The three nearest rows among all rows above each row, by straight-line distance, nearest first (none for the first four rows):
In the rows, 100 means zero.
1: [ 98  94 119  96  90 143  67  91  86 108  79 102 106  56  78  93 125 108
  53  54  83  86  78  79  84  90  90  75 143  92 158 106 100 106  94 120
 115  81 107 109  66 144  91  77 103 110  97  81 105 116  78]
2: [ 98  90  88 125  78 106 156 103   0 117  89  75 123  91  79  99 114  89
 103 104  65 119  82 126  96 122  91 107  84  82  90  86  98 107 115  94
  74  97 107  94 105  96 114  96 114 117  43  91 103 159  81]
3: [129 104  90  96  97  78 137 107 107 142 103  80 115 108  85  98 107  85
 108 151 110  97 103 111  90  76 115 119  82  94  58  84  59 109 111  91
 102 105 132  74 109 118 104  97 107  95  78  98  39 112  90]
4: [117 109 113  92 107 134  78  91  69 117  72  93 115 106  82  90 115  89
  85 133  89  86  99  79  93  84 111  99 108 120 130  97  84 102 109  98
  86  81 120 122 122 103 101  34 143 113  94  90 126 124  70]
5: [126  89  92  96 141 100  38 101 124 110  91 112  74 137 149  92 117 101
 114 138 121 105 126 112 122  80 109 114 122  82  69 133  80 100  99  89
 100 122 136 102 178 103  75  92 128 111 146 111  50  93 128]
3 4 1
6: [105  86 101 118  91 115  61  88  36 113  91  95  94 105 121  96 102 107
  71  60 129  93  95  99  97  98 101  84 124  77  69 124 106  88 100 102
  95  86 141  97  59 107  88 100 133 105 108  98  47 109 111]
1 4 3
7: [120 104  88 114 112 117  73  99  98 102 102 111 109  88 110  98 107  76
  85 115 105 114 117 111 102  90  99  99 104 100  61 108 106  97  98  89
 101 108  95  96  82 109  94  93 117 103 114 111  53 117 100]
6 3 5
8: [104  97  92  75  96 100 137 115 136 117  96  89  78 113  97  91 109  89
 116 136  89 101  90  98 125 107  99 102  82  91 130 102  71 103 100 101
 112 117 102 100 126 120  92 120 127  95 105 107  81 113  84]
3 7 4
9: [100  96 102  85  83 103  53  88  58  81  76 119  94  65  65  96 126  71
 117  90  76  93 114  91 101 124  77 122 103 146  97  96 108 142  95 124
 113  60  82  99 102 121  94  68  73  98  62  99 107 127  74]
4 1 7
10: [101  88 105 122  92 126 101 105 109 113 111 109 109 106 101  96 107  89
 115 129  91  95 106 100 103  98 102  93  89 102  47 104  90  91  94  93
  89  75 102  94  95 100 106 107 119 107 112  94  81 121  86]
7 3 8
11: [100 127 120  97 106 127  87 108 116  85 103 108  90  76 117 100 108 102
 118 147 100  86 103 124  95 102 113  96 127 104  65 118 109  74 110  85
 112  95  98  80 118 112  90 115 106 108 108 122  68  98 109]
7 10 8
12: [134  97 104 116 106 129 105 109  85  94  75 102 123 115  98 106 113  79
 112 123 101 102 115 118 115 121  96 112  71 144  83  69  97  71 131  96
  74  94 126 102 121  65  86  90 128 112  76  95 117 128  87]
10 4 7
13: [112 115  89 113  89 126 113 119 112 109 112  89 106  93  79 100 105  79
 109 118  90 105 109  90 103  92  98  91  86 111  95  96  81  98 112 104
 120  95  98  93 106 110  76 107 118  85 103  95  57 125  91]
10 7 8
14: [107 100  92 110  99 111 108 101  70  98  88  97  91  89  88  95 102  81
  96  89  78 114 105 108  89 122  99 104  86 110 113  93 100  93  81  98
  99  80  90 100  83 111  80  94  92  96  92 115  70 116  86]
13 7 10
15: [100 107 117 122  98 101  95 104 100  81  91 107  92  91 130  87 108 102
 117 103 115  96 111 122  95 111 114  99 119 102  72 119  96 101 112  92
  83  85  91 112 118 109  76 128 116  96 100 114  84 104 105]
11 10 7
16: [108 114 106  93 109 143  86  87  98  98  98 101 129 101  96  98  97  91
  62 111 112 105  88  87  89  83 116  86 116 104  83 122  80  66  99 133
 100 102 101  87  97 118 101  88 114 132 115 103  67 129  86]
7 10 13
17: [105  99  95 134  88 129 129  95  44  82  98  96 139  86  77  85  96  86
 112 108  95  92 100  89 102 121  80 125  90 130  80  84 100  72  94 121
 101  81 104  99  79  81 101  96  94  93  97  98 124 136  66]
14 12 10
18: [ 94 113 101 112  99  96 101 100  83 112 108  82  83 100  93 110 114  89
 113 122  92  99 118  90  98  90 102 106  89  97  43 110  84 113 107  95
 105 114 116  83 141 117  91 121 127  97  92 104  57 117  89]
13 10 3
19: [ 96  83 122 128  96 118 135  98  30 108  91  73  71  92 113  96 104 100
  90 104 103 101  89 121  93 103 109  76 118  69 105 107 106 114  96  83
  62  94 113 109  99 132  85 118 123 102  66 110  55 104  98]
14 15 6
20: [106 109  98  99 105 110  48  99  57  76  92 115 105  94  99 101 115  75
 105  81  85 109 113  91 106 118  87 113 100 104  84 100 113 126 106 110
  90  91 107 113 118 119  92  93 106 109  78 111  90 142  90]
9 14 7
21: [108 113  91 107  66 131 191 112 162 131 105  80 130  84  70  98  95  90
 104 133  82  89  71  58  96  92 119  77  67  79 114 101  86  32  97 100
 108 120  75  81 105 103  99 124 117 105  91 113  96 141  68]
8 13 10
22: [114  99  97 110 115 135  82 111  69 116  82  92 133 117  96 100 109  98
  72 114 102 103  87  99 114 105 102  99  99 103  95 112  82  65 114  95
  93 130 142 101  97 101  89  97 126  92 105  89 111 139 106]
16 12 7
23: [119 107 118 102 122 103 101  97  39  79  99 115 124 108 123 111 103 107
 110 113 107  81 102 127  91 101 102 103 121 109  50 105  89 111 124 100
  96 104 105 100 115 114 112 109  87 100  97 112  47 125 105]
15 7 18
24: [107 110  91 101  79 114 109 115 107 117  91  84 108  87  86 102  91  82
 113 106  84  89 101  95 111 100  97  92  81  96  83 101 102  70  85 110
 107  99  95  97 121  94 114 107 122 102  79 120  94 123  87]
13 10 14
25: [108  86  95  99 115 137 119 104  82 127  88  86 127 120  95 102 100 113
  65 119  97  87  67  85  98 104 107  97  93  87 126 113  87  71  93  96
  84 121 118  85 101 101 103  90 139 105 109  81 113 140  92]
22 16 4
26: [103 107 103 133  73 156 109  91   0 113  95  85 124  83  94 101  90  93
  64  60  88 120  88 101  92 142  77 101  70 120  83 103 125  81 103 112
 108  56  90 112   0  88  91  98 117  86  94  99 119 153  70]
17 14 2
27: [122 106 101 101  93 115 115 110 113  98  84  85 104  99 114 108 107  97
  91 108 106  94 101 115  91  98 103  85 101  90  84  98  96  83 104 107
  89 111 113  97 107 120 103  91 120  99  88 122  88 106  94]
24 7 15
28: [120 105  84  92  85  73  97  83   0  97  94  89  98 105  72 101 114  87
 125  80  77 120 106 114 117 126  71 126  64 111  81  76 113 135 119 107
  78  79 111 108 100  99  95  95 118  94  64  89  90 161  74]
2 20 14
29: [122 108  90  93 117 117 112 104  91 117  94  96  99  96  93 107 124  95
  98 122 106  96 108 118  90  86 110 112 111  98  74  97  97 112 115  91
  78  74 116 106 105 102 102  76 125  99  94 106  53  99 104]
27 7 10
30: [102 129  82 107  95 103  37  88  78  96  68 113  88  59  74  94 104  71
  66  65 108  90 126  91 105 131  64 116 102 152 109  87 114 102 104 114
 129  61  84  88  40  92  65  71  93  91  88 101  95 113  68]
9 14 20
31: [104  93 109 123  89 112 124 100 103  78 103 117  78  92 146  85 123  95
 131 100  88  93  96 127  85  98 125  86 128  77  74 109 101  90 107  88
  84  70  96  98 142 113  87 108 113 104  82 123  83 116 115]
15 11 27
32: [102  84  96 110  77 115 137 112  84 112  88  68  95 104  80 103  99  92
 105 117  98 118  84 111 105 112 110  92 101  87  83  78  83  79 104 106
  92  96  95 104 132 108 102  85 117 100  86 101  82 128  84]
24 27 13
33: [ 99 120 118 119  94 121 122 104  84  97 100  84  94  60  90  80  96  68
 123 106  94 100  87  85  84 106  86  97 120 112 108  99  97  81 100 113
  96  85  78  91  66 117  80  81  97  96  91 111  95 122  73]
14 13 17
34: [113  81  99 113  80 107 113 116 164 131  84  68  60 104 148  93 126  98
 110 157  92  84 101 114 110 119 132  86 107  90 170 114  83  68  99  85
  59 115 106 112 171 134  64 106 161 112  85 135 179  69  98]
8 27 31
35: [118 120  93 102  98 112 122 105  76 120  98  91 119  78  86  92  97  80
  93 132  95  94  96 115 101  77 108 115  91 111  83  97  84  89 110 105
  99 101 119  91  67 100 101  88  91 103 117 116  31 108  89]
29 7 13
36: [ 84 103  83 147 119 110  95 102  69 122 112  93  90 114 111 105  71  84
 101  93 110 124 109  98 100  74 112  95  84  79  11 129 108  83 106  83
 125 108 120 104  75  99  96 136 123  80 125 135   0 110 114]
7 18 6
37: [ 98 108  79  80  95 113  90 104 116 131  89 114 120  97  58 107  91  83
  79 120  80  97  95  71 115 110  89 125  44 136  79  87  74  63 103 140
 131 102  97  68  62  83 108  90 119  84 132  80  59 150  61]
13 35 24
38: [ 99 115  76 102 114 116  95  96 131 108 112 105 126 127  65 108  91  85
  99 134  77 114  94  63 132 126  78 111  66 106 115 111  90  76  99 128
 130 119  83  91 109  83  96 105 131 100 118  93  96 149  92]
37 13 24
39: [ 88 124  78 119  96 134  83  95 106 116  97  97 128 128  96 106 101  95
  68  99  73 115 103  75 116 120  96 105  94 101 120 107  89  78 105 106
  99 106 110  81 101  74  88  90 150 106 123  72 101 146  76]
38 25 22
40: [115 105  84 101  94 108  48  90  60 133  82 102  97  89  88 105 105  85
  77 107 116  85 104 104 102  93  99 100 115  87 111 119  82 115 109 102
 103 103 134  89 105 132  96  76 127  98  84 103  53  93 100]
29 7 6
41: [ 97 102  90 140  68 135 180  93  45 123 114  75  91  74  84 105  98  79
 107  75 123  92 104 120  76  79  95 106  66  81  30  86 114  81  94  86
 101  79 102  85   9 104 102 119 123 105  64 112  18 113 103]
35 36 19
42: [111  96  99 121  87 121  80  89  77 115  91  96  80 114  92  95 105  80
 113 111 114  98 140 123  88  85 107  95 102 111  48 103  91 121 102  92
 111  60 122  99  79 106 111  63 126  87 109 114  61  94  89]
29 7 10
43: [107  98 104  98  92  95  97  98  57 102  89  90  82  93  90 107 100  93
  97 117  77 101  97  97 105 101  78 111 104  97 100 102 114 108  94 104
  97  94  99 111 107 119  91  77 122 105  88 104  99 113 100]
14 20 27
44: [121 131 105 121 142 109  85 115 150  85 103 125  81  72 124 100  96  82
  85  96 131  90 122  92 114 120 110 108 112 128  80 133  86  40 110  89
 106  99  93 102 127  97  54  95  77 108 145 140  73  95 123]
11 15 7
45: [113 104  88  89 104  48 163 121 116 111 112  83  72  69  68 104 122  93
 144  97  96  96  74 107 102 107  98  97  90  80  67  87  53 107  93  80
 113 139  97  79 139 125  86 135  67 105  67 119  18 110  81]
3 18 8
46: [ 97  99 105 115  99  95 110 110  72  93 112  88  87 100 118 115 100  88
 109  99  97 102  94  96 106 103 104  98  72 105  61 109  91 103 101 118
 100  82 107 100 105  85  93 123 120 107  94  99  85 121  93]
10 18 24
47: [ 96 104  94 112  96  94 102 109  84 124 108 101 111 106  85  89 100  92
  92 122  96 101  98 105  91 109 105 100  91  96  63 107  84  83  97  88
 102  89 106  90  74 113  97  96 133 101 100 116  67 142 102]
10 7 13
48: [104 114 104  89  76 119 149  82  53 105  98  88 119  63  78  92 106  89
 105  99  99  99  84 106  84 103  92 103 101  97  58  88 105  95 113 111
 103  85  90  91  74  98 105 101  94  93  89  97  61 134  90]
35 33 14
49: [105 114  96 110  84 121  98 100  35  99  79  96  93  93  73  95 119  78
  94  98  84 119 104  94  87 112  94 109 104  99  82  97  93 107 116 104
 111 102  99 103  99 109 106  98 108 103 104  91  62 111  81]
14 43 48
50: [ 94 123  89 148 132 137  19  94  62 111  91 105  80  86 137 113  95  93
  46  67 119 103 118 111 104  89  92  76 128  82  55 135 114 114 106  96
 125  92 128 106  52 134  75 108 123  87 122  97   7  91 119]
6 7 36
51: [114  97 105 147 104 120 124  91  76 104 100  98  88 111 110 103 110  84
 106  92 108  94  99 102  94 110 113  98 103  83  88 101  96  75  96  95
 107  92 100 103  91 108  94 100 105  96  83 117 100 121  90]
27 14 46
52: [ 80 122  68  88  89  80 136 103  47 125 102  87  92  43  56 100 111  66
 103  56 112  94  93  98  94 117  73 102  70 101  55  98 106 100 103 130
 155  99  86  66   0 118  94 120  59  80  75 119   0 119  48]
48 41 35
53: [ 93 100  97 113  91 145  84  92  98 113  99  96 111  91 106 106 101  86
  83 110  97  88 101 101  86  89 104  99 103 108 106  93  95  93  99 106
 106  74 114 107  85 102  97  77 144 108 113  88 110 114  75]
10 4 27
54: [115  96  84 102  98 102 106 112  74 114  87  95 103  90 100 100 100  94
 129 124  81  90  82 110  92 110  95 103 110 102 108  91 101 105 106  86
  92  91 111  98 113 129  80 108 108 104  88 114  80 120  76]
43 14 27
55: [ 93  99 103 153 109 140  81 104 171  68 108 124 106 126 152  93 112  87
 148 147  93  95 137  95 108 133 107  98 111 142  66  97 104  71 111 105
  83  63  75 121 172  85  96  89 121 102 112 107 136 118 106]
15 10 31
56: [101 107 110  91 123  90  64  91  89  95  83 117  83  82 106 101 110  75
 139 135  92  99 132 113  96  90  89 105 117 112  49  85  66 103  96 100
  92  74 116  92 150  98  93  91  99  84 120 110  48 107  97]
18 29 11
57: [102 106  98  95  74 100  74  99 112 121 105 105 101  99  82  99  95  80
  96  95 113 103 121  95 100  83  89 108 101 115  87 103  82 112 106 104
 114  69 114  99  71 127  96  65 110  96 115 105  57 100  80]
42 7 13
58: [101 109  87  87 130 109  58  85  17  79 103  92 122 109  97  98 106 119
  73  75  62 128  80  70 134 130  86 110  89  97 103 119 117  91 123 140
 109 121 101 101 107 102  99  92 115  79 124  58 103 175 101]
20 22 39
59: [ 93 113  91 111 115 125  95  82  46 102 103 106 118  92 105  95 104 101
 114  89  93  97  97  93 103 116  72 119 101 103  86 109 100  91 114 101
 113 106 101  85  71  96  95  97 124 107 124 112  70 150 109]
47 49 7
60: [ 93  98 113 100 103 111 126 116  72 119  87  79  93  85 109  96 104  76
 118 126  95  93 104 109  83 103  98  88 113 100  76  87  97  96 104 103
  94  85 101  93 119 101  97  95 114 109  99 105  88 131  97]
32 54 27
61: [101 103  98  97 104 102 100 110  78  97  87  96 109  79  83  86  99  83
 101  99  93  84  83 100 113 114  84 113  77 118  96  97  94  99  98 110
 106  93  92 103  90 114  81  87 107 106  77  94  82 132  72]
14 43 54
62: [108  88  92 105  86 112 129 110  89  93  93  86 111  85 106  99  98  98
  90 101  98 101  91 103  86 100  93  84 113 110  94 100 111  73 109  97
  81  98 105 102  83  97 104  84 115 105  89  90  99 139  92]
27 60 32
63: [117 115  81 106 101  93 110 104 117 116  88  86 101  97  87  97 109  72
 121 138  94  93 112  96 111 116  97 135  60 126  72  81  96  74  94 107
 105 100  94  85 102 113  94 101 102  88  96 124  74 127  72]
24 13 61
64: [115 105  91 106  96 132 106 111 100 123 109  93 130 103  72 118 100  81
  97 107 111 107 110  85 118 100  94  95  69 110  72  97  70  94  96 116
 101 106 101  89  57  91 107 104 118 105 122 111  59 145  73]
13 47 10
65: [104  93  98  95  96 118 100  89 120 108  87  99  95 108 113 106 115  95
 123 125  89 104 105  85  99  92 127  89 108  96  68 114 108 100 104  74
  95  90  98  89 114 106  92  91 122  93 100  91  81 103  89]
10 27 29
66: [122  96  93  98  96 118  97  88  62  94  98  98 101  92  87 102 115  79
 108  95 102  93  87 110  85 111 101 101 117  96  83  87 102 113  94 102
  95  73 104  99  90 112  83  99 123  89  81 109  65 126  86]
14 54 49
67: [ 88 123  89 109  82  93 128 103  54 109 101  78  58  44  79 107 138  62
 105  53 111  94 109 121  88 119  76 108 115  95  43  95 105 135 102  98
 135  79  90  70  21 117  84 116  86  90  54 132   0 100  80]
52 41 48
68: [ 99 108  83  87  73  91 131  93  15 146  95  69  95  60  69  97 117  83
  90  78  98 108 101 111  78  73 102 103 106  65  39  91  92 144  86  82
 103  71 130  82  24 128 120  73 125  96  61 103   0  99  86]
67 41 48
69: [117 104 107 103  94 110 123  91  52 119  97  82 109  90  80 106  99  98
  93  90 112  99  93 108 101  93 101 100  94 111  79  98 107 109  95 107
  99  93 111  86  51 129  97  89 114 104  76  94  54 114  73]
66 48 61
70: [106  91  96 111  90  87 109  81  56 123  81  71  39  98 144  83 137 103
 116 114  95 111  94 138  99 132  91  95 103  56 153 108 103 141 103  83
  69  73  96 111 135 117  65 108 150 110  47 127 138  81 100]
19 43 54
71: [122 107  96 126 114 124  82 112  84  76  86 121 125 111 129 105 111  83
 112 105 121 103 114 117 101 123  87 112 104 133  66 103 103  78 123 103
  88  80  89  94 102  71  84 110 100 102 105 109  93 111  82]
15 12 7
72: [ 99  98  84 120 117 121  96 103  34 124 109  80 121  90  92 103  94  80
  89  67 113 108  79  98 113  91  94 107  98  84  48 123 103  95 100 111
 114  95 140  96  71 114 100 127  98  89  86  97   4 125  96]
69 6 36
73: [103 115  91  78  98 108 168 114  78 126 108  73 113  88  80  94 100  79
 130 133 119  93 103 123  93  84 114 127  72 109  34  74  80 106 103  79
 101  97 104  76  86 111 114  93  83  95  60 134  33  99  59]
3 35 48
74: [130  97 112 117 150 109  49 109 104  49  95 154  99 110 126 102 105  88
 159 114  90 103 123 113 103 108  97 120 101 133  11 111  89 107 127 106
 109  92  96 107 164  57  96  90  94 118 117 104  68 133 102]
56 71 23
75: [ 97 103 116 113  68 137  83  94 130  98 111 101  86  82 110  83 109 117
  73  76  93  69  92  66  76  83 117  59 158  55 109 133 108 102  64 103
  97  93  90 104  86 145 101  66 117 106 120  94  94 116 110]
1 53 16
76: [112 116  60  89  79 116 141 130 121 158  98  74 137 101   9 108  80  70
  88 131  84 111  96  69 130 111 100 123  30 124  95  63  61  72  95 135
 100 124 110  61  63  92 108  98 135  95 113  97  44 146  45]
37 64 63
77: [109 113  95  96 100  89  81 101 102  79 103 117 102  73  85  92 120  82
 138 124  66 102 108  94 114 124  93 110  77 102  83  90  96 104 111  98
 106  89  83  91 129  92  92  99  91  93  82  90  64 135  71]
61 63 13
78: [ 95 121  77 106 100 105  98 108  88 116  93 101 136  78  82  96 101  90
  98 122  98 106 104  95 133 106  91 123  72 112  74  88  91  89  98 119
 101 115 108  81  99 100 108  93 113  95 106  88  89 138  76]
61 63 64
79: [121 115  82  86 115 103 100  80   0 107 107 101 113  23  72 118 115  73
 109  44 126  84  88 105  79 108  69 108  97 111  27  89 104 109  97 119
 154 109 101  68  27 108 104 108  22  89  96 118   0 120  93]
52 67 72
80: [115  96 113  73 117  70 156 128 148 115 111 112 105  98  61  97 112  75
 164 171  99 103 104 103  95  69 125 110  80  99  25  74  51 127 116  89
  86 121 106  87 173 102 109 101  77 101  83 130  56 100  79]
3 45 73
81: [121 110  89 103 103 107 106 113  73 103  97  98  99  75 102 107  89  91
  89 108 122  90  96 113  87  95  92 111 101 111  84 110  84  94 102  86
 103 101 114  87  72 141  96  89 104  91  90 123  73  84  76]
69 27 35
82: [ 97 115 110 114  83 157 154 100  72  88 103  91 130  63  88  88  96  70
 101  93 116  90  85  98  76  81 122  83 116  93  54  98  90  82  92  93
 100  72 102  99  51 121 102  91  75 103  89 107  43 114  81]
48 69 35
83: [108 108 101 105  82 134 137 103  75 111  95  91 111  99  85  83  95  72
  99 110  84  99  98 100 103  99  99  90  94 110 100 100  97  96  99  96
 106  97 116  89  86 100  92  94 127  93 101 106  81 123  74]
13 62 14
84: [112 111  98 104  88 116 150 112 138 104 103 106 129 128  98  89  94  95
 121 141  88  89  74  83 109 115  99  94  78 109  97 109  75  55  94 109
  66 106 107  85 148  95 103  93 121 103 105 105 109 135  80]
24 8 32
85: [105  98 112  92 111 103 106  97  73  97  89 118  94  94 111  88 104  95
 119 119  81 119  94 106 100 111 100 103  95 108  92 104 120  95 101 108
  89  88  94 110 117 104  84  93 100 100  88 109  86 125  88]
43 54 14
86: [104  99 116 112  74 119 121  96  59  98  83  85  97  89 111  83 128 104
 119 115  86  95 100  95  84 118 108  94 130  78  86  87 118 101 100  92
  79  67 102 110 114 123  97 101 134 109  78 111 110 123 111]
60 43 66
87: [115 106 108 113 100 117 121 112 103  85  93  85 111 104  84 100  98  92
 133 128  83  98 114  98  94 103 119 101 105 115  64  89  88 101 106 100
  85  86  93  97 123  74  91 107 100 111  91 130  90 123  84]
60 10 24
88: [ 99 119  90  77  63 135  74 102 132 109  82 104 118  89  45  97  83  86
 106 120  82  90 119  85  84  95  97 120  72 127  88  66  70 128  74 114
 107  47 111 108  68 113 122  47 129 101  94  93  86 127  45]
57 53 61
89: [ 93  91 102 122  70 118 126 113  94 104 104  89  83  97 115  89 120 103
  80 105 112  95 102  88  84  83 132  86 116  87  88  98  86  97  88  89
  78 100 125 120  97 130 101 109 136 113  83 118  87  95  87]
27 51 86
90: [ 98 102  96 124  99  77  91 101  62  70  90 115  38  85 136  81 116  68
 137  94 130  95 129 144  88 125  93  97 125  77  65  95 102 149 116  80
 112  78  85 110 117  96  62 118  89  86  59 131  52  77  70]
15 31 66
91: [112  90  91  76  96 106  84  94  44 132  83  77 102  82  82 105 111  98
  80  90  75  94  83 106 105  91 100  92 121  92  96 124  89 125 105 106
  83 110 131  97 106 135  84  74 137 106  90 101  70 119  89]
40 43 66
92: [ 86  98 100 106 104 124 129 105  68  90 109  74 117 105  87  95 111 101
 102  88  79 101  93  91  99 119  83 103  87  82  74 105  88  76  93 128
 115 103  90  88  78  90 110 112 124 101  97 105  54 155 102]
59 47 48
93: [100  94 110 116 105  98 105  88 124  96 112 104  94 131  96  86 136 122
 130 109  82  96  86  82 108  91 104  85 103  89  95 121  96  92 106 104
  98 121  67  96 152  98  82  91 120 105 102  99  80 139  90]
65 85 8
94: [127 104 114 133  87 120  80 100  71  81 100 121  79 101 145  84 105  88
 104 110 110 107  96 116  80 109  98  86 113 104  79 116 103  74 105 101
  90  88 118 102 121 115  82  98 108 112  93 120  95 104 109]
15 31 51
95: [ 94 100  95 112  97 117 106 114 118 115 112  90 106 121  95  96 110 112
 119 105  89 106 114  75 106 110 111 107  89 104  79 102  88  87  95 103
 111  95 111  94 104 100  99 100 121 101 104  88  72 128  78]
10 13 65
96: [106  99 145 163  99 150 118  94  87  66 108 107  96  80 151 106 129  92
  86 100 125  98 107 134  85 127 127  88 141  99  77 105 114  80 115  84
  66  73  89 101 112 114  79  96 112  95  89 122 125  88 114]
94 15 31
